Here is a tiny trained network, its code and every weight. The questions are about switching its units off for an input and a target symbol, where a switched-off unit gives its printed mean instead of its output.

import numpy as np


def w(rows, s, z=0):
    codes = np.array(rows[::2]) - 128.0
    scale = np.full(codes.shape[1], s)
    scale[-1] = z or s
    return codes * scale


def norm(h):
    return h / np.sqrt((h * h).mean(-1, keepdims=True) + 1e-5)


def f(y):
    return np.maximum(y, 0)


def softmax(a):
    e = np.exp(a - a.max(-1, keepdims=True))
    return e / e.sum(-1, keepdims=True)


def log_softmax(a):
    a = a - a.max(-1, keepdims=True)
    return a - np.log(np.exp(a).sum(-1, keepdims=True))


def net(x, mask):
    ids = ['ΓΠΣβεηλξ'.index(c) for c in x.split()]
    T = len(ids)
    res = E[ids] + P[:T]
    u = 0
    for l in range(2):
        q, k, v = (norm(res) @ M[l].T for M in (Q, K, V))
        z = softmax(np.where(np.tri(T) > 0, q @ k.T / 3**0.5, -1e9)) @ v
        res = res + np.where(mask[u], z, O[l][:, -1]) @ O[l][:, :-1]
        u += 1
        y = f(norm(res) @ A[l][:, :-1].T + A[l][:, -1])
        res = res + np.where(mask[u : u + 4], y, B[l][:, -1]) @ B[l][:, :-1]
        u += 4
    return log_softmax(norm(res)[-1] @ U[:, :-1].T + U[:, -1])


Q, K, V, O, A, B = {}, {}, {}, {}, {}, {}
E = w([
[95,145,120,84,187],'Γ',
[88,160,124,96,97],'Π',
[178,72,123,194,184],'Σ',
[113,105,153,94,148],'β',
[90,126,112,89,48],'ε',
[6,170,57,61,75],'η',
[119,243,212,134,97],'λ',
[102,145,134,255,142],'ξ',
],0.013)
P = w([
[130,113,111,2,98],'0',
[104,92,109,27,119],'1',
[120,99,102,58,127],'2',
[130,107,98,84,131],'3',
[137,99,103,112,132],'4',
[145,104,101,130,138],'5',
[146,99,104,152,145],'6',
[150,93,112,169,149],'7',
[151,90,119,194,160],'8',
[132,98,97,222,173],'9',
],0.0087)
Q[0] = w([
[70,128,215,77,113],'0.h0',
[68,60,190,161,138],'0.h0',
[125,72,1,161,157],'0.h0',
],0.0056)
K[0] = w([
[141,146,74,62,60],'0.h0',
[46,137,12,94,4],'0.h0',
[99,143,179,186,55],'0.h0',
],0.0043)
V[0] = w([
[148,158,139,125,165],'0.h0',
[153,34,151,118,2],'0.h0',
[153,129,224,146,190],'0.h0',
],0.0085)
O[0] = w([
[111,66,182,160,163,95],'0.h0',
[254,224,75,196,84,74],'0.h0',
[226,98,214,70,57,3],'0.h0',
],0.0081,0.0026)
A[0] = w([
[171,203,241,168,204,146],'0.n0',
[139,49,1,157,125,128],'0.n1',
[143,80,113,197,127,251],'0.n2',
[72,125,69,85,15,152],'0.n3',
],0.006,0.0021)
B[0] = w([
[68,129,123,86,168,186],'0.n0',
[35,157,96,253,74,252],'0.n1',
[146,65,180,12,31,224],'0.n2',
[141,27,191,202,112,238],'0.n3',
],0.0059,0.0036)
Q[1] = w([
[221,116,117,97,111],'1.h0',
[22,53,137,127,168],'1.h0',
[6,33,117,208,114],'1.h0',
],0.011)
K[1] = w([
[111,145,127,41,34],'1.h0',
[147,113,251,197,211],'1.h0',
[167,146,179,168,254],'1.h0',
],0.0095)
V[1] = w([
[83,255,229,117,108],'1.h0',
[126,74,194,202,106],'1.h0',
[137,158,119,239,139],'1.h0',
],0.0087)
O[1] = w([
[85,254,230,129,37,7],'1.h0',
[183,144,45,50,43,196],'1.h0',
[119,102,161,22,97,58],'1.h0',
],0.0064,0.0014)
A[1] = w([
[71,45,192,174,168,208],'1.n0',
[161,103,18,145,152,123],'1.n1',
[241,139,218,191,63,171],'1.n2',
[35,185,253,59,136,254],'1.n3',
],0.0052,0.004)
B[1] = w([
[146,136,211,120,152,253],'1.n0',
[182,199,99,121,194,186],'1.n1',
[255,123,70,113,148,143],'1.n2',
[187,161,118,71,155,239],'1.n3',
],0.008,0.006)
U = w([
[63,71,200,106,190,172],'Γ',
[95,168,99,134,122,58],'Π',
[224,82,73,106,117,140],'Σ',
[173,149,117,168,150,71],'β',
[149,192,66,213,88,253],'ε',
[48,142,84,129,117,34],'η',
[183,186,203,90,79,213],'λ',
[120,70,122,12,65,100],'ξ',
],0.011,0.0022)

Each question gives the input, a string of symbols that net reads in full, and the target symbol t.
The units are the heads (3 rows each of Q, K, V and O) and the neurons (one row each of A and B). Each row of codes is followed by its name. A weight is (code - 128) times the scale printed after its matrix; where a second scale follows, it is the last column's (O, A, B and U).
mask holds one flag per unit, layer by layer, with each layer's heads first. A switched-off unit (its flag False) gives its mean, the last column of its rows in O or B, instead of its output. The means were averaged over made-up inputs and are rounded, as every weight is.
A unit's drop is (log p(t) with every unit on - log p(t) with that unit switched off) / (log p(t) with every unit on - log p(t) with every unit switched off).
The circuit of an input: a set's keep is (log p(t) with only the set's units on - log p(t) with every unit switched off) / (log p(t) with every unit on - log p(t) with every unit switched off). Starting from all 10 units, units are removed one at a time, each time the one whose removal leaves the highest keep (on an exact tie, the one counted first), for as long as the keep stays at least 0.8.
units of the circuit, in order: the units of the circuit, biggest drop first
unit that matters most: the unit with the biggest drop
k most important neurons: the k neurons with the biggest drops, biggest first
drop of u: that unit's drop, to one decimal
input β Π η, target ε: most important neuron : [0.n1]
input Γ ξ λ η Σ Π Σ Γ Σ Γ, target Σ: 2 most important neurons : [0.n3, 1.n1]
input Γ Σ ε ξ β, target ε: units of the circuit, in order : [0.h0, 0.n1]
input Σ ξ ε λ ε ξ Γ Γ η, target Γ: units of the circuit, in order : [0.n3, 1.h0, 0.n2]
input η λ λ ξ ξ, target λ: 3 most important neurons : [0.n2, 0.n3, 0.n1]
input ξ λ ε, target λ: units of the circuit, in order : [1.h0, 0.n2]
input λ Σ ε Π Γ Γ λ Σ Π, target Σ: 2 most important neurons : [0.n0, 0.n3]
input ε Σ λ λ Γ β λ Γ, target λ: 2 most important neurons : [0.n1, 1.n3]
input ξ Γ λ Γ Σ Γ Γ ξ Γ λ, target Γ: 2 most important neurons : [0.n0, 0.n2]
input β η ξ, target η: units of the circuit, in order : [1.h0, 0.h0, 0.n1]
input ξ Σ η Γ ξ λ ξ ε ξ ε, target ξ: 2 most important neurons : [0.n3, 1.n1]
input Π ξ Γ Π β β Π η Γ ξ, target Γ: 2 most important neurons : [0.n2, 1.n0]
input λ ξ ξ Γ β ξ ξ Σ λ Π, target λ: 2 most important neurons : [0.n2, 0.n1]
input Σ ε λ ξ Π ε ε β, target ε: unit that matters most : 0.h0
input λ ξ Γ Π, target Γ: units of the circuit, in order : [0.n2, 0.n3]
input ξ Γ Π λ Σ λ ε Γ Γ η, target Γ: 3 most important neurons : [0.n3, 0.n2, 1.n0]
input ε Γ Γ η λ ξ λ λ β β, target λ: units of the circuit, in order : [0.n2, 1.h0]
input Σ Σ Γ, target Σ: drop of 1.h0 : 0.6
input Π ξ η Π η Π β, target η: drop of 0.h0 : 0.6
input ξ λ Σ ε Γ Σ β, target Σ: units of the circuit, in order : [1.h0]
